Here is a tiny trained network, its code and every weight. The questions are about switching its units off for an input and a class, where a switched-off unit gives its printed mean instead of its output.

import numpy as np


def w(rows, s, z=0):
    codes = np.array(rows[::2]) - 128.0
    scale = np.full(codes.shape[1], s)
    scale[-1] = z or s
    return codes * scale


def f(y):
    return y / 2 * (1 + np.tanh(0.7978845608 * (y + 0.044715 * y**3)))


def log_softmax(a):
    a = a - a.max(-1, keepdims=True)
    return a - np.log(np.exp(a).sum(-1, keepdims=True))


def net(x, mask):
    res = np.array(x, float).reshape(1, 3) / 4 @ E
    y = f(res @ A[0][:, :-1].T + A[0][:, -1])
    res = res + np.where(mask, y, B[0][:, -1]) @ B[0][:, :-1]
    return log_softmax(res[-1] @ U[:, :-1].T + U[:, -1])


A, B = {}, {}
E = w([
[174,227,33,106,81,153,210],'x0',
[203,117,80,196,152,250,107],'x1',
[31,132,81,144,58,193,48],'x2',
],0.013)
A[0] = w([
[201,106,123,166,155,169,95,11],'n0',
[147,164,63,146,88,81,201,22],'n1',
[111,194,134,100,111,160,183,109],'n2',
[140,173,90,130,124,113,136,133],'n3',
[104,101,226,173,193,107,99,118],'n4',
[116,116,169,40,76,54,141,13],'n5',
[142,149,78,110,132,105,173,129],'n6',
[82,152,164,75,102,101,156,92],'n7',
[246,108,158,84,207,36,185,72],'n8',
[84,132,153,110,96,77,163,5],'n9',
[63,153,92,104,70,122,65,107],'n10',
],0.013,0.0017)
B[0] = w([
[244,145,192,75,147,212,207,203],'n0',
[81,141,173,63,156,101,109,199],'n1',
[50,132,148,75,215,38,147,178],'n2',
[83,77,133,93,184,103,90,166],'n3',
[51,129,185,16,191,68,29,237],'n4',
[245,192,153,87,133,180,195,207],'n5',
[88,68,137,92,172,91,108,176],'n6',
[173,145,174,151,80,139,166,185],'n7',
[117,8,90,254,20,70,96,254],'n8',
[212,189,188,143,190,185,185,181],'n9',
[108,70,63,243,13,155,124,216],'n10',
],0.0086,0.018)
U = w([
[119,82,105,236,60,114,98,253],'0',
[71,123,147,57,173,94,85,103],'1',
[247,155,148,123,131,170,153,35],'2',
],0.015,0.0023)

Each question gives the input, the list of numbers given to net, and the class t.
The units are the neurons (one row each of A and B). Each row of codes is followed by its name. A weight is (code - 128) times the scale printed after its matrix; where a second scale follows, it is the last column's (A, B and U).
mask holds one flag per neuron, in row order. A switched-off neuron (its flag False) gives its mean, the last column of its row in B, instead of its output. The means were averaged over made-up inputs and are rounded, as every weight is.
A unit's drop is (log p(t) with every unit on - log p(t) with that unit switched off) / (log p(t) with every unit on - log p(t) with every unit switched off).
The circuit of an input: a set's keep is (log p(t) with only the set's units on - log p(t) with every unit switched off) / (log p(t) with every unit on - log p(t) with every unit switched off). Starting from all 11 units, units are removed one at a time, each time the one whose removal leaves the highest keep (on an exact tie, the one counted first), for as long as the keep stays at least 0.8.
units of the circuit, in order: the units of the circuit, biggest drop first
unit that matters most: the unit with the biggest drop
k most important neurons: the k neurons with the biggest drops, biggest first
drop of u: that unit's drop, to one decimal
input [-6,4,0], class 1: units of the circuit, in order	[n4]
input [7,-8,-8], class 0: 4 most important neurons	[n8; n0; n4; n6]
input [4,1,3], class 1: 2 most important neurons	[n8; n2]
input [2,0,1], class 1: 2 most important neurons	[n8; n10]
input [4,-1,3], class 1: 2 most important neurons	[n8; n2]
input [-6,6,2], class 1: 3 most important neurons	[n4; n5; n9]
input [8,-4,-7], class 1: 3 most important neurons	[n1; n2; n10]
input [-6,-7,-6], class 2: 4 most important neurons	[n5; n9; n10; n7]
input [-8,8,1], class 1: 2 most important neurons	[n4; n5]
input [-7,2,-7], class 0: 3 most important neurons	[n8; n1; n2]
input [-7,-8,5], class 2: 2 most important neurons	[n5; n9]
input [3,-5,-2], class 2: 2 most important neurons	[n5; n4]
input [4,7,6], class 2: 2 most important neurons	[n8; n0]
input [3,-5,5], class 0: 3 most important neurons	[n10; n0; n4]
input [-5,-7,-1], class 2: units of the circuit, in order	[n5]
input [-4,8,7], class 2: 2 most important neurons	[n0; n8]
input [-1,-4,-4], class 0: 2 most important neurons	[n8; n0]
input [7,5,-2], class 1: drop of n0	0.0
input [2,-1,0], class 1: units of the circuit, in order	[n8; n0]
input [-2,-3,-6], class 0: drop of n8	2.8
input [-8,0,-8], class 0: drop of n8	7.7
input [-3,-8,-8], class 0: drop of n0	0.4
input [8,1,-5], class 1: unit that matters most	n1
